Here is a tiny trained network, its code and every weight. The questions are about switching its units off for an input and a target symbol, where a switched-off unit gives its printed mean instead of its output.

import numpy as np


def w(rows, s, z=0):
    codes = np.array(rows[::2]) - 128.0
    scale = np.full(codes.shape[1], s)
    scale[-1] = z or s
    return codes * scale


def f(y):
    return y / 2 * (1 + np.tanh(0.7978845608 * (y + 0.044715 * y**3)))


def softmax(a):
    e = np.exp(a - a.max(-1, keepdims=True))
    return e / e.sum(-1, keepdims=True)


def log_softmax(a):
    a = a - a.max(-1, keepdims=True)
    return a - np.log(np.exp(a).sum(-1, keepdims=True))


def net(x, mask):
    ids = ['βγδεζηθλμξπστφψω'.index(c) for c in x.split()]
    T = len(ids)
    res = E[ids] + P[:T]
    u = 0
    for l in range(2):
        r = res
        for j in range(2):
            rows = slice(2 * j, 2 * j + 2)
            q, k, v = (r @ M[l][rows].T for M in (Q, K, V))
            z = softmax(np.where(np.tri(T) > 0, q @ k.T / 2**0.5, -1e9)) @ v
            o = O[l][rows]
            res = res + np.where(mask[u + j], z, o[:, -1]) @ o[:, :-1]
        u += 2
        y = f(res @ A[l][:, :-1].T + A[l][:, -1])
        res = res + np.where(mask[u : u + 12], y, B[l][:, -1]) @ B[l][:, :-1]
        u += 12
    return log_softmax(res[-1] @ U[:, :-1].T + U[:, -1])


Q, K, V, O, A, B = {}, {}, {}, {}, {}, {}
E = w([
[134,104,121,121,101,117,151],'β',
[116,51,125,136,116,120,158],'γ',
[132,102,120,118,106,112,153],'δ',
[135,111,120,119,100,118,158],'ε',
[144,110,119,121,105,119,145],'ζ',
[138,108,121,121,101,117,156],'η',
[142,112,120,113,107,112,154],'θ',
[145,124,127,117,106,107,159],'λ',
[130,36,121,177,97,123,141],'μ',
[136,105,107,137,77,153,108],'ξ',
[136,117,123,127,89,127,140],'π',
[121,68,88,144,34,182,65],'σ',
[203,151,162,38,213,167,36],'τ',
[130,246,68,57,81,64,80],'φ',
[89,198,170,213,84,143,130],'ψ',
[185,235,163,204,142,20,119],'ω',
],0.011)
P = w([
[237,140,95,112,99,199,248],'0',
[160,40,197,61,27,86,134],'1',
[138,154,76,84,141,202,225],'2',
[131,50,194,89,56,76,95],'3',
[142,142,80,157,164,176,173],'4',
[97,71,189,102,76,60,58],'5',
[135,157,77,200,179,149,128],'6',
[58,93,188,119,100,42,22],'7',
[116,185,77,245,197,120,90],'8',
[20,109,185,124,131,23,1],'9',
[120,126,96,217,188,149,150],'10',
],0.0083)
Q[0] = w([
[122,114,245,98,126,108,61],'0.h1',
[111,56,223,85,102,85,75],'0.h1',
[124,93,174,93,120,97,68],'0.h2',
[133,204,66,148,168,178,195],'0.h2',
],0.011)
K[0] = w([
[141,217,121,98,183,76,41],'0.h1',
[95,155,73,130,165,57,34],'0.h1',
[91,184,129,185,163,61,28],'0.h2',
[203,78,176,47,127,131,254],'0.h2',
],0.0079)
V[0] = w([
[124,146,170,156,122,125,127],'0.h1',
[170,122,244,85,254,158,74],'0.h1',
[97,214,118,93,70,177,54],'0.h2',
[153,225,203,140,133,80,142],'0.h2',
],0.0079)
O[0] = w([
[138,104,93,110,124,139,86,109],'0.h1',
[164,57,181,160,161,68,123,255],'0.h1',
[141,121,254,102,87,208,133,139],'0.h2',
[210,170,127,220,23,153,109,114],'0.h2',
],0.0083,0.0053)
A[0] = w([
[65,103,116,175,132,75,129,108],'0.n1',
[145,46,171,97,84,120,118,101],'0.n2',
[100,255,47,51,188,174,152,233],'0.n3',
[151,125,121,157,140,99,224,252],'0.n4',
[13,96,14,75,75,39,111,229],'0.n5',
[121,58,248,118,164,102,71,147],'0.n6',
[62,95,214,55,113,141,117,182],'0.n7',
[219,161,133,69,83,103,59,211],'0.n8',
[182,175,154,56,126,172,152,214],'0.n9',
[119,129,128,181,57,141,90,205],'0.n10',
[122,171,88,97,47,76,168,164],'0.n11',
[180,87,109,117,108,182,114,159],'0.n12',
],0.0067,0.0028)
B[0] = w([
[107,147,166,177,142,152,131,138],'0.n1',
[142,102,122,52,42,82,128,182],'0.n2',
[228,182,116,172,44,212,69,170],'0.n3',
[99,70,83,160,101,205,179,151],'0.n4',
[108,1,208,178,229,115,83,168],'0.n5',
[68,132,123,71,116,37,114,255],'0.n6',
[69,132,54,45,74,127,78,175],'0.n7',
[175,87,232,58,160,140,72,183],'0.n8',
[114,129,85,45,176,241,109,153],'0.n9',
[150,128,170,211,105,140,136,143],'0.n10',
[120,41,139,110,181,54,154,137],'0.n11',
[213,100,163,113,150,165,143,145],'0.n12',
],0.006,0.01)
Q[1] = w([
[136,127,101,133,202,156,147],'1.h1',
[163,225,60,178,74,202,167],'1.h1',
[210,254,29,171,252,225,224],'1.h2',
[56,103,87,125,111,104,121],'1.h2',
],0.008)
K[1] = w([
[147,101,118,74,116,150,159],'1.h1',
[94,82,83,167,99,128,254],'1.h1',
[173,63,82,97,98,141,183],'1.h2',
[98,137,134,106,181,116,49],'1.h2',
],0.0075)
V[1] = w([
[90,91,147,168,166,105,176],'1.h1',
[233,181,162,54,169,88,90],'1.h1',
[253,138,141,72,211,138,46],'1.h2',
[97,222,151,236,98,105,153],'1.h2',
],0.0052)
O[1] = w([
[200,139,143,118,135,140,188,88],'1.h1',
[70,139,158,193,173,95,148,248],'1.h1',
[181,173,28,253,110,74,37,215],'1.h2',
[146,122,238,103,127,100,148,12],'1.h2',
],0.0061,0.012)
A[1] = w([
[201,148,88,160,107,184,151,159],'1.n1',
[154,142,111,135,190,117,72,159],'1.n2',
[94,96,99,149,73,116,111,103],'1.n3',
[223,155,169,184,125,125,108,178],'1.n4',
[95,73,160,111,229,143,103,226],'1.n5',
[65,121,161,42,79,132,150,129],'1.n6',
[122,118,86,196,188,63,120,76],'1.n7',
[178,129,106,158,131,208,150,255],'1.n8',
[80,128,111,172,137,98,185,158],'1.n9',
[149,109,136,131,1,111,83,152],'1.n10',
[145,112,111,151,56,97,110,80],'1.n11',
[202,173,95,142,57,208,148,39],'1.n12',
],0.0088,0.0042)
B[1] = w([
[211,81,118,55,80,80,96,185],'1.n1',
[114,124,97,153,77,95,227,228],'1.n2',
[129,192,136,75,175,138,73,193],'1.n3',
[83,17,114,96,101,193,67,165],'1.n4',
[100,190,102,225,109,202,178,220],'1.n5',
[121,183,153,14,14,209,204,145],'1.n6',
[115,79,134,60,98,93,211,254],'1.n7',
[221,175,74,158,44,85,58,199],'1.n8',
[224,186,148,115,75,164,31,162],'1.n9',
[177,212,177,171,223,118,160,211],'1.n10',
[129,155,143,87,217,73,123,178],'1.n11',
[2,8,161,159,171,49,234,167],'1.n12',
],0.006,0.012)
U = w([
[131,129,136,113,126,131,145,18],'β',
[108,91,140,106,146,142,140,88],'γ',
[110,101,139,115,136,137,144,65],'δ',
[161,92,113,126,30,126,110,206],'ε',
[120,117,140,112,135,135,139,55],'ζ',
[114,112,140,117,129,134,138,73],'η',
[118,116,139,117,134,133,143,59],'θ',
[119,116,141,114,137,135,143,77],'λ',
[60,102,115,213,171,156,170,253],'μ',
[105,118,134,109,135,140,128,73],'ξ',
[106,110,141,118,128,137,131,77],'π',
[68,153,100,64,96,151,119,73],'σ',
[127,133,116,92,177,66,129,57],'τ',
[168,253,97,175,124,172,62,254],'φ',
[170,170,184,89,94,121,209,204],'ψ',
[161,71,196,146,184,147,98,118],'ω',
],0.0082,0.0039)

Each question gives the input, a string of symbols that net reads in full, and the target symbol t.
The units are the heads (2 rows each of Q, K, V and O) and the neurons (one row each of A and B). Each row of codes is followed by its name. A weight is (code - 128) times the scale printed after its matrix; where a second scale follows, it is the last column's (O, A, B and U).
mask holds one flag per unit, layer by layer, with each layer's heads first. A switched-off unit (its flag False) gives its mean, the last column of its rows in O or B, instead of its output. The means were averaged over made-up inputs and are rounded, as every weight is.
A unit's drop is (log p(t) with every unit on - log p(t) with that unit switched off) / (log p(t) with every unit on - log p(t) with every unit switched off).
The circuit of an input: a set's keep is (log p(t) with only the set's units on - log p(t) with every unit switched off) / (log p(t) with every unit on - log p(t) with every unit switched off). Starting from the 12 units with the biggest drops (on a tie, the unit counted first), units are removed one at a time, each time the one whose removal leaves the highest keep (on an exact tie, the one counted first), for as long as the keep stays at least 0.8.
units of the circuit, in order: the units of the circuit, biggest drop first
k most important neurons of layer l: the k neurons of layer l with the biggest drops, biggest first
heads that matter: for each layer, one digit per head in row order, 1 if its drop is at least 0.15 and else 0, layers parted by /
input η σ τ τ δ γ η τ δ λ, target τ: heads that matter : 10 / 01
input ε η γ μ, target μ: units of the circuit, in order : (0.h2, 0.n5, 1.n5)
input ζ τ τ π ψ, target ε: heads that matter : 00 / 10
input γ γ τ ψ γ, target φ: units of the circuit, in order : (0.h1, 1.n12)
input τ σ μ, target ε: 3 most important neurons of layer 0 : (0.n6, 0.n3, 0.n8)
input φ φ λ τ τ, target φ: 2 most important neurons of layer 1 : (1.n7, 1.n12)
input μ γ τ, target ε: heads that matter : 10 / 10
input δ ζ τ τ τ σ γ ψ τ τ, target ψ: 2 most important neurons of layer 0 : (0.n2, 0.n6)
input ε δ θ γ γ μ, target μ: heads that matter : 11 / 00
input β τ ε τ μ γ γ φ, target φ: heads that matter : 11 / 00
input τ ε τ β γ τ γ, target φ: 2 most important neurons of layer 0 : (0.n6, 0.n8)
input σ φ τ μ δ, target ε: 4 most important neurons of layer 1 : (1.n8, 1.n1, 1.n10, 1.n12)
input τ τ γ τ ξ τ ε ψ, target ψ: heads that matter : 00 / 01
input σ τ δ τ δ σ γ δ, target σ: most important neuron of layer 0 : (0.n7)
input γ τ τ τ τ τ γ σ σ τ π, target ε: 2 most important neurons of layer 0 : (0.n6, 0.n8)
input τ ω τ γ τ ε, target τ: 2 most important neurons of layer 1 : (1.n11, 1.n5)
input γ σ μ τ φ τ γ λ, target τ: 4 most important neurons of layer 0 : (0.n6, 0.n8, 0.n3, 0.n4)
input θ γ τ φ β β γ φ τ ψ ω, target ε: heads that matter : 10 / 10
input δ τ μ τ, target τ: 3 most important neurons of layer 0 : (0.n6, 0.n2, 0.n7)
input β μ τ τ η λ ω μ, target ω: most important neuron of layer 0 : (0.n10)
input γ τ μ τ ξ τ ψ, target ε: 2 most important neurons of layer 1 : (1.n1, 1.n8)
input γ μ β μ ψ π γ ω τ, target ε: heads that matter : 11 / 10
input τ τ τ, target μ: heads that matter : 10 / 10
input τ τ τ γ γ γ σ δ ω, target ε: heads that matter : 00 / 10
